Below are the code and all the weights of a small trained network. Each question names an input and a target symbol and asks about switching units off, where a switched-off unit gives its printed mean instead of its output.

import numpy as np


def w(rows, s, z=0):
    codes = np.array(rows[::2]) - 128.0
    scale = np.full(codes.shape[1], s)
    scale[-1] = z or s
    return codes * scale


def f(y):
    return np.maximum(y, 0)


def softmax(a):
    e = np.exp(a - a.max(-1, keepdims=True))
    return e / e.sum(-1, keepdims=True)


def log_softmax(a):
    a = a - a.max(-1, keepdims=True)
    return a - np.log(np.exp(a).sum(-1, keepdims=True))


def net(x, mask):
    ids = ['ΛΦΩαβγδεζθμστψ'.index(c) for c in x.split()]
    T = len(ids)
    res = E[ids] + P[:T]
    r = res
    for j in range(3):
        rows = slice(3 * j, 3 * j + 3)
        q, k, v = (r @ M[0][rows].T for M in (Q, K, V))
        z = softmax(np.where(np.tri(T) > 0, q @ k.T / 3**0.5, -1e9)) @ v
        o = O[0][rows]
        res = res + np.where(mask[j], z, o[:, -1]) @ o[:, :-1]
    y = f(res @ A[0][:, :-1].T + A[0][:, -1])
    res = res + np.where(mask[3:7], y, B[0][:, -1]) @ B[0][:, :-1]
    return log_softmax(res[-1] @ U[:, :-1].T + U[:, -1])


Q, K, V, O, A, B = {}, {}, {}, {}, {}, {}
E = w([
[122,150,92,105],'Λ',
[145,228,231,199],'Φ',
[2,52,54,114],'Ω',
[58,127,225,218],'α',
[116,202,158,104],'β',
[94,9,11,160],'γ',
[205,143,99,161],'δ',
[133,46,150,187],'ε',
[169,189,11,146],'ζ',
[173,147,136,163],'θ',
[156,98,210,161],'μ',
[32,167,112,125],'σ',
[216,162,66,130],'τ',
[162,90,108,210],'ψ',
],0.019)
P = w([
[108,167,112,106],'0',
[153,159,68,205],'1',
[100,142,120,204],'2',
[168,148,60,255],'3',
[110,119,137,238],'4',
[133,136,93,234],'5',
],0.0077)
Q[0] = w([
[205,162,199,167],'h1',
[93,87,54,109],'h1',
[83,82,212,16],'h1',
[14,35,55,38],'h2',
[164,1,11,189],'h2',
[33,180,120,198],'h2',
[168,105,203,88],'h3',
[179,39,126,28],'h3',
[138,124,230,130],'h3',
],0.0089)
K[0] = w([
[172,84,224,191],'h1',
[136,88,110,48],'h1',
[148,126,145,67],'h1',
[164,196,102,138],'h2',
[149,227,135,184],'h2',
[72,138,152,107],'h2',
[150,249,119,92],'h3',
[121,149,83,40],'h3',
[164,201,115,130],'h3',
],0.012)
V[0] = w([
[96,179,253,106],'h1',
[175,166,104,88],'h1',
[78,146,97,74],'h1',
[153,91,141,139],'h2',
[146,50,138,164],'h2',
[96,147,154,100],'h2',
[99,96,165,167],'h3',
[174,172,77,108],'h3',
[90,86,166,85],'h3',
],0.012)
O[0] = w([
[212,193,105,200,216],'h1',
[98,141,114,44,73],'h1',
[71,102,14,65,1],'h1',
[141,71,188,174,115],'h2',
[75,131,196,124,113],'h2',
[132,165,85,254,117],'h2',
[65,72,148,197,204],'h3',
[154,120,54,135,97],'h3',
[130,109,101,168,19],'h3',
],0.0072,0.0078)
A[0] = w([
[152,101,95,168,200],'n1',
[190,169,206,104,100],'n2',
[180,72,184,103,154],'n3',
[179,11,93,158,252],'n4',
],0.013,0.0028)
B[0] = w([
[22,120,255,147,173],'n1',
[229,28,76,121,251],'n2',
[13,210,130,106,161],'n3',
[192,141,204,47,182],'n4',
],0.0069,0.02)
U = w([
[176,155,125,109,91],'Λ',
[84,231,115,168,254],'Φ',
[127,121,116,153,75],'Ω',
[178,133,170,130,188],'α',
[172,129,194,54,97],'β',
[154,242,94,145,173],'γ',
[154,144,129,142,11],'δ',
[135,121,85,174,94],'ε',
[170,71,42,185,84],'ζ',
[248,146,95,159,107],'θ',
[115,150,141,212,107],'μ',
[210,140,111,62,103],'σ',
[135,146,121,148,76],'τ',
[130,239,254,87,166],'ψ',
],0.0097,0.0057)

Each question gives the input, a string of symbols that net reads in full, and the target symbol t.
The units are the heads (3 rows each of Q, K, V and O) and the neurons (one row each of A and B). Each row of codes is followed by its name. A weight is (code - 128) times the scale printed after its matrix; where a second scale follows, it is the last column's (O, A, B and U).
mask holds one flag per unit, heads first, then neurons. A switched-off unit (its flag False) gives its mean, the last column of its rows in O or B, instead of its output. The means were averaged over made-up inputs and are rounded, as every weight is.
A unit's drop is (log p(t) with every unit on - log p(t) with that unit switched off) / (log p(t) with every unit on - log p(t) with every unit switched off).
The circuit of an input: a set's keep is (log p(t) with only the set's units on - log p(t) with every unit switched off) / (log p(t) with every unit on - log p(t) with every unit switched off). Starting from all 7 units, units are removed one at a time, each time the one whose removal leaves the highest keep (on an exact tie, the one counted first), for as long as the keep stays at least 0.8.
circuit, biggest first: the units of the circuit, biggest drop first
k most important neurons: the k neurons with the biggest drops, biggest first
heads that matter: for each layer, one digit per head in row order, 1 if its drop is at least 0.15 and else 0, layers parted by /
drop when u is switched off: that unit's drop, to one decimal
input ζ Λ τ, target σ: circuit, biggest first -> [h1; h3]
input σ Ω ζ β, target Φ: circuit, biggest first -> [h1; n2; n4]
input α τ θ, target μ: heads that matter -> 011
input ε ε θ, target ψ: circuit, biggest first -> [h2]
input Φ σ ψ, target ψ: heads that matter -> 000
input β ε τ, target ψ: circuit, biggest first -> [n2; h1]
input τ ζ β, target γ: heads that matter -> 111
input τ τ τ, target σ: circuit, biggest first -> [h3; h1]
input τ Φ ε, target ψ: circuit, biggest first -> [n2; n4]
input ε τ δ, target ψ: circuit, biggest first -> [n2; h1]
input Φ ε σ Λ, target Φ: heads that matter -> 000
input ε β Φ β, target θ: 3 most important neurons -> [n2; n1; n3]
input τ Φ α, target μ: heads that matter -> 100
input Φ Φ β Φ γ, target β: heads that matter -> 100
input Ω τ μ ε ε τ, target ψ: most important neuron -> [n3]
input β β ψ, target ψ: 2 most important neurons -> [n2; n4]
input σ Φ α θ, target μ: circuit, biggest first -> [n1; h3; h1]
input ε ε τ ε β δ, target ψ: 2 most important neurons -> [n3; n2]
input γ δ β Φ, target θ: 2 most important neurons -> [n2; n1]
input β Φ β, target θ: most important neuron -> [n3]
input Φ β ζ, target Φ: 2 most important neurons -> [n2; n4]
input Ω ε β ε Φ ε, target ψ: drop when n4 is switched off -> 0.2
input Φ δ ε Φ β ζ, target Φ: drop when h3 is switched off -> 0.0
input ψ μ ε β θ, target ψ: drop when h1 is switched off -> 0.3
